Here is a tiny trained network, its code and every weight. The questions are about switching its units off for an input and a class, where a switched-off unit gives its printed mean instead of its output.

import numpy as np


def w(rows, s, z=0):
    codes = np.array(rows[::2]) - 128.0
    scale = np.full(codes.shape[1], s)
    scale[-1] = z or s
    return codes * scale


def f(y):
    return np.maximum(y, 0)


def log_softmax(a):
    a = a - a.max(-1, keepdims=True)
    return a - np.log(np.exp(a).sum(-1, keepdims=True))


def net(x, mask):
    res = np.array(x, float).reshape(1, 2) / 4 @ E
    y = f(res @ A[0][:, :-1].T + A[0][:, -1])
    res = res + np.where(mask, y, B[0][:, -1]) @ B[0][:, :-1]
    return log_softmax(res[-1] @ U[:, :-1].T + U[:, -1])


A, B = {}, {}
E = w([
[232,14,67,177,148,238,200,204,161,171,141],'x0',
[97,125,172,213,45,178,49,68,253,186,207],'x1',
],0.0076)
A[0] = w([
[222,48,73,170,138,198,159,204,152,185,127,131],'N0',
[57,201,204,130,106,55,67,49,148,99,140,207],'N1',
[177,63,93,196,97,205,116,122,205,193,187,126],'N2',
[102,127,173,204,43,183,59,75,218,200,202,252],'N3',
[50,183,207,150,94,92,37,24,163,120,157,149],'N4',
[55,235,177,68,160,2,102,85,68,61,80,218],'N5',
[137,108,92,120,144,131,184,174,111,130,84,32],'N6',
[60,166,165,133,82,122,83,74,137,171,123,7],'N7',
[210,37,71,176,127,218,181,189,152,177,153,167],'N8',
[74,230,164,60,139,11,96,89,71,72,83,200],'N9',
[171,114,33,67,236,108,235,219,45,91,57,200],'N10',
[52,188,217,143,80,107,45,46,141,120,146,161],'N11',
[163,63,110,210,89,207,118,136,205,202,181,126],'N12',
[216,57,72,153,132,194,200,204,141,159,118,149],'N13',
],0.0081,0.004)
B[0] = w([
[123,56,182,152,211,78,127,66,121,73,62,220],'N0',
[118,85,61,74,37,204,84,187,158,192,197,224],'N1',
[80,158,234,223,155,113,113,56,147,95,71,214],'N2',
[30,185,171,201,84,178,47,68,212,178,118,248],'N3',
[60,132,103,130,50,209,52,176,140,214,217,218],'N4',
[189,151,3,16,99,159,131,243,145,139,153,251],'N5',
[171,80,89,104,122,143,157,184,94,152,222,153],'N6',
[104,121,141,87,18,222,106,196,71,227,234,166],'N7',
[95,45,211,158,208,93,119,84,129,87,73,231],'N8',
[171,175,1,12,137,157,136,244,150,121,125,240],'N9',
[171,76,83,63,191,44,230,208,31,25,79,241],'N10',
[82,140,91,119,56,208,52,176,133,195,202,214],'N11',
[82,170,221,212,160,99,142,54,171,99,68,217],'N12',
[99,47,177,124,211,62,157,120,92,56,84,217],'N13',
],0.0082,0.016)
U = w([
[117,139,76,74,67,191,72,173,156,191,207,181],'0',
[253,233,254,169,134,23,175,64,14,234,234,1],'1',
[100,153,186,182,156,126,99,57,196,121,80,123],'2',
[89,205,183,188,60,171,94,87,162,184,180,89],'3',
[203,172,67,60,138,106,205,179,88,94,110,128],'4',
[141,49,168,131,182,74,191,119,65,85,97,172],'5',
[247,247,232,189,59,23,242,17,21,238,184,1],'6',
],0.0093,0.0084)

Each question gives the input, the list of numbers given to net, and the class t.
The units are the neurons (one row each of A and B). Each row of codes is followed by its name. A weight is (code - 128) times the scale printed after its matrix; where a second scale follows, it is the last column's (A, B and U).
mask holds one flag per neuron, in row order. A switched-off neuron (its flag False) gives its mean, the last column of its row in B, instead of its output. The means were averaged over made-up inputs and are rounded, as every weight is.
A unit's drop is (log p(t) with every unit on - log p(t) with that unit switched off) / (log p(t) with every unit on - log p(t) with every unit switched off).
The circuit of an input: a set's keep is (log p(t) with only the set's units on - log p(t) with every unit switched off) / (log p(t) with every unit on - log p(t) with every unit switched off). Starting from the 12 units with the biggest drops (on a tie, the unit counted first), units are removed one at a time, each time the one whose removal leaves the highest keep (on an exact tie, the one counted first), for as long as the keep stays at least 0.8.
units of the circuit, in order: the units of the circuit, biggest drop first
k most important neurons: the k neurons with the biggest drops, biggest first
drop of u: that unit's drop, to one decimal
input [2,7], class 3: units of the circuit, in order : [N3]
input [-1,3], class 3: 2 most important neurons : [N5; N9]
input [-1,-1], class 4: 3 most important neurons : [N3; N4; N11]
input [1,-3], class 5: 2 most important neurons : [N5; N9]
input [-3,7], class 3: 4 most important neurons : [N3; N5; N9; N10]
input [0,1], class 3: 2 most important neurons : [N5; N9]
input [1,-4], class 4: drop of N12 : 0.5
input [2,0], class 5: drop of N5 : 0.0
input [-4,-4], class 4: drop of N3 : 0.2
input [1,3], class 2: drop of N5 : 0.1
